Below is a small trained network, with its code and all its weights. Each question gives an input and a target symbol and asks what happens when units are switched off, that is, made to give their printed mean instead of their output.

import numpy as np


def w(rows, s, z=0):
    codes = np.array(rows[::2]) - 128.0
    scale = np.full(codes.shape[1], s)
    scale[-1] = z or s
    return codes * scale


def f(y):
    return np.maximum(y, 0)


def softmax(a):
    e = np.exp(a - a.max(-1, keepdims=True))
    return e / e.sum(-1, keepdims=True)


def log_softmax(a):
    a = a - a.max(-1, keepdims=True)
    return a - np.log(np.exp(a).sum(-1, keepdims=True))


def net(x, mask):
    ids = ['αβγδζηθμξτψω'.index(c) for c in x.split()]
    T = len(ids)
    res = E[ids] + P[:T]
    u = 0
    for l in range(2):
        r = res
        for j in range(2):
            rows = slice(3 * j, 3 * j + 3)
            q, k, v = (r @ M[l][rows].T for M in (Q, K, V))
            z = softmax(np.where(np.tri(T) > 0, q @ k.T / 3**0.5, -1e9)) @ v
            o = O[l][rows]
            res = res + np.where(mask[u + j], z, o[:, -1]) @ o[:, :-1]
        u += 2
        y = f(res @ A[l][:, :-1].T + A[l][:, -1])
        res = res + np.where(mask[u : u + 12], y, B[l][:, -1]) @ B[l][:, :-1]
        u += 12
    return log_softmax(res[-1] @ U[:, :-1].T + U[:, -1])


Q, K, V, O, A, B = {}, {}, {}, {}, {}, {}
E = w([
[67,95,138,147,254],'α',
[55,135,62,103,116],'β',
[42,168,76,183,106],'γ',
[97,77,133,211,185],'δ',
[145,33,117,155,83],'ζ',
[63,97,104,89,209],'η',
[88,63,55,64,115],'θ',
[27,152,84,150,189],'μ',
[46,204,59,125,36],'ξ',
[58,129,25,45,58],'τ',
[129,12,118,121,212],'ψ',
[172,3,109,69,42],'ω',
],0.009)
P = w([
[68,119,159,143,160],'0',
[1,50,154,163,117],'1',
[138,128,36,139,166],'2',
[42,94,55,176,125],'3',
[226,176,41,119,211],'4',
[48,175,50,150,109],'5',
],0.0083)
Q[0] = w([
[102,99,133,160,139],'L0H0',
[147,80,118,102,134],'L0H0',
[111,162,120,141,143],'L0H0',
[81,99,5,113,171],'L0H1',
[58,72,48,148,143],'L0H1',
[142,181,243,105,111],'L0H1',
],0.014)
K[0] = w([
[109,106,103,154,131],'L0H0',
[150,82,120,115,113],'L0H0',
[105,149,114,130,133],'L0H0',
[251,195,121,118,161],'L0H1',
[205,187,67,102,183],'L0H1',
[14,74,173,127,126],'L0H1',
],0.014)
V[0] = w([
[165,143,138,137,154],'L0H0',
[185,132,83,132,109],'L0H0',
[104,54,82,153,128],'L0H0',
[206,45,176,223,144],'L0H1',
[95,239,96,129,47],'L0H1',
[162,52,93,2,65],'L0H1',
],0.0079)
O[0] = w([
[134,80,112,114,123,66],'L0H0',
[196,134,121,91,119,83],'L0H0',
[60,183,154,133,89,253],'L0H0',
[178,9,21,117,71,64],'L0H1',
[179,232,249,193,98,97],'L0H1',
[95,94,243,1,135,166],'L0H1',
],0.0071,0.0054)
A[0] = w([
[159,230,218,117,135,139],'L0N0',
[81,90,24,161,98,139],'L0N1',
[180,41,169,47,83,158],'L0N2',
[186,209,200,202,53,119],'L0N3',
[103,104,141,122,43,158],'L0N4',
[177,87,140,136,3,253],'L0N5',
[244,84,104,161,151,157],'L0N6',
[74,170,202,90,86,108],'L0N7',
[205,186,151,161,220,169],'L0N8',
[218,49,186,73,68,193],'L0N9',
[75,173,193,83,69,90],'L0N10',
[129,166,129,178,154,157],'L0N11',
],0.0054,0.0056)
B[0] = w([
[153,44,136,138,54,200],'L0N0',
[124,109,41,168,136,254],'L0N1',
[95,203,102,98,42,164],'L0N2',
[131,57,91,119,29,163],'L0N3',
[92,159,130,141,181,183],'L0N4',
[1,236,65,134,105,174],'L0N5',
[79,119,180,135,57,144],'L0N6',
[162,75,246,151,131,213],'L0N7',
[56,129,80,95,62,161],'L0N8',
[75,177,104,86,33,148],'L0N9',
[155,73,189,110,140,200],'L0N10',
[106,159,140,150,89,181],'L0N11',
],0.0056)
Q[1] = w([
[183,107,117,97,143],'L1H0',
[247,124,156,122,148],'L1H0',
[117,149,142,84,112],'L1H0',
[107,175,132,135,73],'L1H1',
[141,112,125,143,76],'L1H1',
[159,170,132,101,81],'L1H1',
],0.016)
K[1] = w([
[63,55,133,135,154],'L1H0',
[8,84,161,174,107],'L1H0',
[131,115,166,87,133],'L1H0',
[126,146,139,135,82],'L1H1',
[151,128,97,136,53],'L1H1',
[204,162,131,113,89],'L1H1',
],0.013)
V[1] = w([
[120,117,127,39,1],'L1H0',
[160,35,140,70,186],'L1H0',
[145,92,116,202,36],'L1H0',
[129,103,153,92,171],'L1H1',
[121,79,130,150,159],'L1H1',
[147,122,128,119,63],'L1H1',
],0.0097)
O[1] = w([
[111,48,170,122,46,254],'L1H0',
[109,56,120,46,237,14],'L1H0',
[255,106,84,126,38,131],'L1H0',
[109,140,115,172,109,85],'L1H1',
[118,160,110,98,99,163],'L1H1',
[116,113,135,122,184,109],'L1H1',
],0.0093,0.0047)
A[1] = w([
[77,187,38,113,145,86],'L1N0',
[78,66,180,98,133,77],'L1N1',
[114,152,78,130,94,49],'L1N2',
[254,152,78,132,125,85],'L1N3',
[152,133,218,105,105,53],'L1N4',
[199,71,124,94,76,202],'L1N5',
[109,98,39,129,184,53],'L1N6',
[98,146,192,195,121,193],'L1N7',
[89,144,193,57,173,68],'L1N8',
[81,84,201,100,136,62],'L1N9',
[140,154,162,151,81,255],'L1N10',
[106,160,130,201,147,227],'L1N11',
],0.0083,0.0039)
B[1] = w([
[179,78,217,182,163,234],'L1N0',
[214,140,71,90,105,247],'L1N1',
[176,136,121,172,178,196],'L1N2',
[96,45,113,16,99,176],'L1N3',
[174,99,180,157,255,184],'L1N4',
[48,122,105,217,194,203],'L1N5',
[152,41,198,106,171,202],'L1N6',
[153,153,111,48,126,254],'L1N7',
[154,164,51,204,137,213],'L1N8',
[218,149,44,98,175,239],'L1N9',
[108,118,193,109,135,246],'L1N10',
[141,167,137,62,106,213],'L1N11',
],0.0065,0.0098)
U = w([
[142,108,128,219,192,93],'α',
[3,148,190,29,102,251],'β',
[182,145,70,118,39,43],'γ',
[225,84,42,207,116,94],'δ',
[19,96,52,209,88,185],'ζ',
[24,119,151,159,183,132],'η',
[98,170,5,62,142,216],'θ',
[154,189,93,219,146,132],'μ',
[135,82,173,171,107,133],'ξ',
[235,120,172,54,135,77],'τ',
[76,42,147,86,150,64],'ψ',
[111,68,102,32,48,52],'ω',
],0.0053,0.0031)

Each question gives the input, a string of symbols that net reads in full, and the target symbol t.
The units are the heads (3 rows each of Q, K, V and O) and the neurons (one row each of A and B). Each row of codes is followed by its name. A weight is (code - 128) times the scale printed after its matrix; where a second scale follows, it is the last column's (O, A, B and U).
mask holds one flag per unit, layer by layer, with each layer's heads first. A switched-off unit (its flag False) gives its mean, the last column of its rows in O or B, instead of its output. The means were averaged over made-up inputs and are rounded, as every weight is.
A unit's drop is (log p(t) with every unit on - log p(t) with that unit switched off) / (log p(t) with every unit on - log p(t) with every unit switched off).
The circuit of an input: a set's keep is (log p(t) with only the set's units on - log p(t) with every unit switched off) / (log p(t) with every unit on - log p(t) with every unit switched off). Starting from the 12 units with the biggest drops (on a tie, the unit counted first), units are removed one at a time, each time the one whose removal leaves the highest keep (on an exact tie, the one counted first), for as long as the keep stays at least 0.8.
circuit, biggest first: the units of the circuit, biggest drop first
top k neurons: the k neurons with the biggest drops, biggest first
heads that matter: for each layer, one digit per head in row order, 1 if its drop is at least 0.15 and else 0, layers parted by /
drop when u is switched off: that unit's drop, to one decimal
input ξ ω θ θ δ β, target δ: circuit, biggest first	[L0H1, L1H0, L1N0]
input δ θ ζ ζ δ δ, target δ: circuit, biggest first	[L0H1, L1H0]
input δ ω ψ θ, target ψ: circuit, biggest first	[L0H1, L1H0, L1N6]
input α δ δ β ω ψ, target ω: heads that matter	01 / 10
input τ ζ θ ζ α α, target α: circuit, biggest first	[L0H1, L1H0, L1N0]
input β ψ ζ ζ μ ξ, target μ: circuit, biggest first	[L0H1, L1H0]
input ψ γ ζ θ, target ζ: top neuron	[L1N5]
input μ τ ζ θ θ ξ, target θ: top 2 neurons	[L1N9, L1N8]
input β ψ η, target η: heads that matter	00 / 10
input τ ζ θ, target θ: heads that matter	01 / 10
input ζ ω θ ζ, target θ: heads that matter	01 / 10
input γ τ τ θ τ θ, target τ: heads that matter	01 / 00
input γ η ω, target ω: circuit, biggest first	[L0H1, L1H0]
input θ θ η η θ ω, target θ: top 3 neurons	[L1N9, L1N8, L1N1]
input θ τ α θ, target α: top 2 neurons	[L1N0, L1N6]
input θ μ τ μ, target τ: top neuron	[L1N9]
input α β ξ β, target ξ: top 2 neurons	[L0N3, L0N0]
input θ θ θ, target θ: top 2 neurons	[L1N9, L1N8]
input ψ θ α γ ω, target ω: top 3 neurons	[L1N1, L0N9, L0N2]
input ζ θ α δ ψ τ, target ψ: top 2 neurons	[L1N6, L1N0]
input θ β δ θ θ α, target θ: drop when L0H1 is switched off	0.7
input θ θ η θ ψ, target ψ: drop when L1N6 is switched off	0.3
